200 123 110 188 86 147 55 147 172 97 111 67 -> vuda
118 196 159 137 157 189 132 218 105 159 92 48 -> pes
220 159 196 186 72 87 75 53 211 51 193 64 -> zole
79 160 195 80 172 92 216 75 114 190 159 202 -> sukur
220 159 196 186 72 87 75 53 211 51 193 230 -> Riz
220 159 196 186 200 87 75 53 211 51 193 64 -> damif
154 114 78 163 132 184 99 207 131 124 104 62 -> meku
200 123 110 188 86 147 55 147 172 66 134 117 -> maki
has: 78 163 132 184 -> yes
asked: 188 86 147 55 147 172 97 -> vuda
asked: 220 159 196 186 72 87 75 53 211 51 193 64 -> zole

95 167 113 156 184 112 144 = zole
79 105 125 126 164 148 156 = vuda
123 73 153 97 152 82 192 = faz
123 134 213 130 88 135 106 = maki
135 134 213 130 207 185 199 = Goz
111 130 130 141 150 186 186 = sukur
64 134 157 79 149 131 116 = Riz
123 134 213 130 207 185 199 = damif
127 178 139 183 117 136 133 = bebi
139 68 122 180 121 121 141 = riko
has: 185 207 130 213 -> no
has: 73 153 97 152 -> yes
asked: 135 134 -> Goz
asked: 122 180 121 121 -> riko
has: 185 207 -> no
has: 95 166 -> no

107 139 122 116 131 103 125 130 106 124 125 139 114 133 151 126 131 122
 148 121 172 98 134 131 141 105 119 -> meku
119 127 106 122 125 131 118 116 126 151 122 133 124 106 148 139 114 131
 121 125 137 120 143 114 135 133 136 -> faz
133 143 76 147 162 143 155 124 131 120 139 171 138 118 132 124 122 130
 133 123 138 105 134 136 127 121 90 -> maki
105 137 148 125 129 102 120 117 123 141 134 132 147 112 122 132 118 150
 116 139 139 129 103 135 128 130 113 -> vuda
112 130 112 130 130 124 111 115 126 146 126 152 130 114 137 113 119 148
 104 116 114 139 137 128 126 149 123 -> Riz
122 154 109 108 148 175 143 108 137 124 89 148 128 123 106 134 152 132
 97 109 202 116 143 107 132 148 92 -> damif
142 184 85 102 116 105 125 129 116 110 132 166 103 149 148 140 153 111
 128 80 161 112 159 110 113 92 100 -> Goz
119 127 106 122 125 131 118 116 126 151 122 133 124 106 148 139 114 131
 121 125 137 120 143 114 135 119 115 -> sukur
93 175 158 96 150 96 111 109 123 133 131 132 137 101 104 131 141 141 122
 139 151 132 105 133 143 98 124 -> bebi
119 134 72 132 124 142 124 103 105 164 151 139 122 143 141 111 96 143
 128 144 140 124 157 145 116 154 147 -> zole
has: 120 131 124 155 -> no
asked: 119 127 106 122 125 131 118 116 126 151 122 133 124 106 148 139 114 131
 121 125 137 120 143 114 135 119 115 -> sukur
has: 143 96 111 -> no

133 109 145 118 124 77 113 138  pes
128 105 146 111 98 99 153 115  Riz
132 103 135 112 127 83 119 140  meku
134 103 141 120 107 81 120 123  vuda
134 105 144 113 115 82 116 130  riko
134 105 141 114 121 74 112 135  bebi
130 104 148 114 109 90 138 125  zole
141 105 135 113 124 52 77 138  faz
asked: 146 111 98 99 153 115 -> Riz
has: 74 121 114 141 -> no
has: 141 120 107 -> yes
has: 134 106 -> no
has: 109 90 138 -> yes
has: 148 113 -> no
has: 130 104 148 -> yes

98 95 126 62 74 126 150 = bebi
179 157 147 124 206 85 108 = faz
112 142 89 169 158 156 102 = Goz
155 137 169 195 100 145 149 = Riz
133 129 138 149 114 134 136 = pes
140 109 169 89 78 104 164 = sukur
asked: 89 169 -> Goz
has: 85 108 -> yes

85 101 129 119  Riz
129 101 85 144  maki
110 156 87 148  bebi
has: 85 102 129 -> no
asked: 129 101 85 -> maki

204 193 151 110 = pes
190 194 154 161 = sukur
69 123 117 46 = damif
177 174 145 186 = vuda
has: 195 154 -> no
asked: 194 154 161 -> sukur
has: 204 193 151 -> yes
asked: 69 123 117 -> damif

120 122 187 107 : Riz
142 149 148 125 : meku
120 122 187 89 : riko
has: 142 149 -> yes
has: 120 122 187 89 -> yes
asked: 120 122 187 89 -> riko
has: 120 121 -> no
asked: 149 148 -> meku
asked: 122 187 107 -> Riz

134 198 198 113 160 : sukur
134 198 198 113 211 : maki
161 160 188 130 210 : zole
137 163 163 145 214 : Goz
132 190 190 127 184 : riko
144 187 187 121 162 : vuda
126 198 198 115 167 : Riz
142 160 160 146 211 : faz
asked: 134 198 198 113 211 -> maki
has: 121 162 -> yes
has: 137 163 162 -> no
asked: 163 163 -> Goz
asked: 160 160 -> faz
has: 126 198 198 115 -> yes
has: 198 115 -> yes

